Below is a small trained network, with its code and all its weights. Each question gives an input and a target symbol and asks what happens when units are switched off, that is, made to give their printed mean instead of their output.

import numpy as np


def w(rows, s, z=0):
    codes = np.array(rows[::2]) - 128.0
    scale = np.full(codes.shape[1], s)
    scale[-1] = z or s
    return codes * scale


def f(y):
    return y / 2 * (1 + np.tanh(0.7978845608 * (y + 0.044715 * y**3)))


def softmax(a):
    e = np.exp(a - a.max(-1, keepdims=True))
    return e / e.sum(-1, keepdims=True)


def log_softmax(a):
    a = a - a.max(-1, keepdims=True)
    return a - np.log(np.exp(a).sum(-1, keepdims=True))


def net(x, mask):
    ids = ['αγδεζηθμξπστω'.index(c) for c in x.split()]
    T = len(ids)
    res = E[ids] + P[:T]
    r = res
    for j in range(3):
        rows = slice(3 * j, 3 * j + 3)
        q, k, v = (r @ M[0][rows].T for M in (Q, K, V))
        z = softmax(np.where(np.tri(T) > 0, q @ k.T / 3**0.5, -1e9)) @ v
        o = O[0][rows]
        res = res + np.where(mask[j], z, o[:, -1]) @ o[:, :-1]
    y = f(res @ A[0][:, :-1].T + A[0][:, -1])
    res = res + np.where(mask[3:11], y, B[0][:, -1]) @ B[0][:, :-1]
    return log_softmax(res[-1] @ U[:, :-1].T + U[:, -1])


Q, K, V, O, A, B = {}, {}, {}, {}, {}, {}
E = w([
[147,143,166,94],'α',
[138,203,151,108],'γ',
[121,137,149,111],'δ',
[128,169,86,188],'ε',
[183,171,195,39],'ζ',
[138,152,205,211],'η',
[218,146,187,76],'θ',
[178,145,138,136],'μ',
[2,134,106,109],'ξ',
[127,170,179,107],'π',
[138,132,133,130],'σ',
[107,40,138,153],'τ',
[130,155,145,119],'ω',
],0.022)
P = w([
[175,183,210,162],'0',
[145,165,190,179],'1',
[133,161,178,207],'2',
[117,169,193,229],'3',
[100,175,184,254],'4',
[99,207,212,237],'5',
],0.0052)
Q[0] = w([
[138,41,42,61],'head 0',
[143,118,145,58],'head 0',
[70,107,130,125],'head 0',
[114,182,162,214],'head 1',
[148,142,143,96],'head 1',
[148,223,212,183],'head 1',
[136,82,54,71],'head 2',
[91,154,53,141],'head 2',
[111,248,171,244],'head 2',
],0.012)
K[0] = w([
[195,166,138,46],'head 0',
[145,109,243,64],'head 0',
[137,171,143,132],'head 0',
[68,206,72,188],'head 1',
[23,94,162,144],'head 1',
[54,195,54,150],'head 1',
[133,122,134,1],'head 2',
[96,228,75,52],'head 2',
[22,115,124,162],'head 2',
],0.013)
V[0] = w([
[179,199,151,108],'head 0',
[210,94,118,119],'head 0',
[33,88,175,149],'head 0',
[223,95,194,54],'head 1',
[186,211,74,186],'head 1',
[73,85,248,44],'head 1',
[96,41,111,163],'head 2',
[80,254,255,198],'head 2',
[111,79,224,194],'head 2',
],0.0084)
O[0] = w([
[126,176,179,147,177],'head 0',
[104,76,107,172,131],'head 0',
[87,22,138,160,103],'head 0',
[111,99,178,191,114],'head 1',
[100,62,88,55,222],'head 1',
[77,149,176,163,66],'head 1',
[106,105,115,111,95],'head 2',
[120,118,26,171,252],'head 2',
[98,23,101,254,167],'head 2',
],0.0078,0.011)
A[0] = w([
[146,149,130,198,100],'neuron 0',
[126,120,89,45,139],'neuron 1',
[156,127,136,52,106],'neuron 2',
[176,221,107,157,120],'neuron 3',
[122,197,253,113,154],'neuron 4',
[59,213,142,138,124],'neuron 5',
[137,158,140,69,254],'neuron 6',
[48,58,143,184,234],'neuron 7',
],0.011,0.0047)
B[0] = w([
[150,77,176,173,189],'neuron 0',
[147,29,84,107,200],'neuron 1',
[118,136,52,204,154],'neuron 2',
[185,215,203,132,255],'neuron 3',
[75,124,144,1,184],'neuron 4',
[5,167,61,224,150],'neuron 5',
[54,243,71,190,185],'neuron 6',
[117,85,164,4,222],'neuron 7',
],0.0064,0.0089)
U = w([
[120,134,126,109,233],'α',
[74,179,80,192,3],'γ',
[107,127,110,129,155],'δ',
[166,143,35,73,166],'ε',
[128,173,130,8,73],'ζ',
[98,73,73,222,92],'η',
[221,143,166,31,39],'θ',
[254,129,153,202,117],'μ',
[48,132,79,120,78],'ξ',
[73,136,106,180,91],'π',
[133,124,115,134,159],'σ',
[176,80,149,22,213],'τ',
[103,134,103,166,162],'ω',
],0.0096,0.0034)

Each question gives the input, a string of symbols that net reads in full, and the target symbol t.
The units are the heads (3 rows each of Q, K, V and O) and the neurons (one row each of A and B). Each row of codes is followed by its name. A weight is (code - 128) times the scale printed after its matrix; where a second scale follows, it is the last column's (O, A, B and U).
mask holds one flag per unit, heads first, then neurons. A switched-off unit (its flag False) gives its mean, the last column of its rows in O or B, instead of its output. The means were averaged over made-up inputs and are rounded, as every weight is.
A unit's drop is (log p(t) with every unit on - log p(t) with that unit switched off) / (log p(t) with every unit on - log p(t) with every unit switched off).
The circuit of an input: a set's keep is (log p(t) with only the set's units on - log p(t) with every unit switched off) / (log p(t) with every unit on - log p(t) with every unit switched off). Starting from all 11 units, units are removed one at a time, each time the one whose removal leaves the highest keep (on an exact tie, the one counted first), for as long as the keep stays at least 0.8.
units of the circuit, in order: the units of the circuit, biggest drop first
k most important neurons: the k neurons with the biggest drops, biggest first
which heads matter: for each layer, one digit per head in row order, 1 if its drop is at least 0.15 and else 0, layers parted by /
drop when u is switched off: that unit's drop, to one decimal
input μ μ μ γ, target γ: which heads matter : 000
input ζ γ ω θ η ζ, target η: which heads matter : 001
input ξ γ ξ μ γ, target γ: units of the circuit, in order : [head 1; neuron 5]
input ζ τ δ, target τ: units of the circuit, in order : [neuron 7; head 2; head 0]
input θ μ τ τ ω θ, target τ: units of the circuit, in order : [head 2; neuron 7; head 0]
input α ε π ω τ, target τ: which heads matter : 000
input θ γ ω μ η, target η: which heads matter : 001
input τ η η θ, target η: units of the circuit, in order : [head 2]
input ε μ ζ, target ε: units of the circuit, in order : [head 1; neuron 2; neuron 6]
input π π ω μ, target μ: which heads matter : 010
input μ τ α, target τ: units of the circuit, in order : [neuron 7; head 2; head 0]
input μ τ μ, target τ: units of the circuit, in order : [neuron 7; head 2; head 0]
input μ μ ζ, target ζ: 2 most important neurons : [neuron 4; neuron 6]
input ε ε μ γ, target ε: most important neuron : [neuron 1]
input τ μ θ τ ζ γ, target τ: drop when neuron 7 is switched off : 0.7
input α ε α, target ε: drop when neuron 0 is switched off : 0.0
input π τ γ μ ε μ, target ε: drop when head 1 is switched off : 1.2
input μ η μ η σ γ, target η: drop when neuron 1 is switched off : 0.0
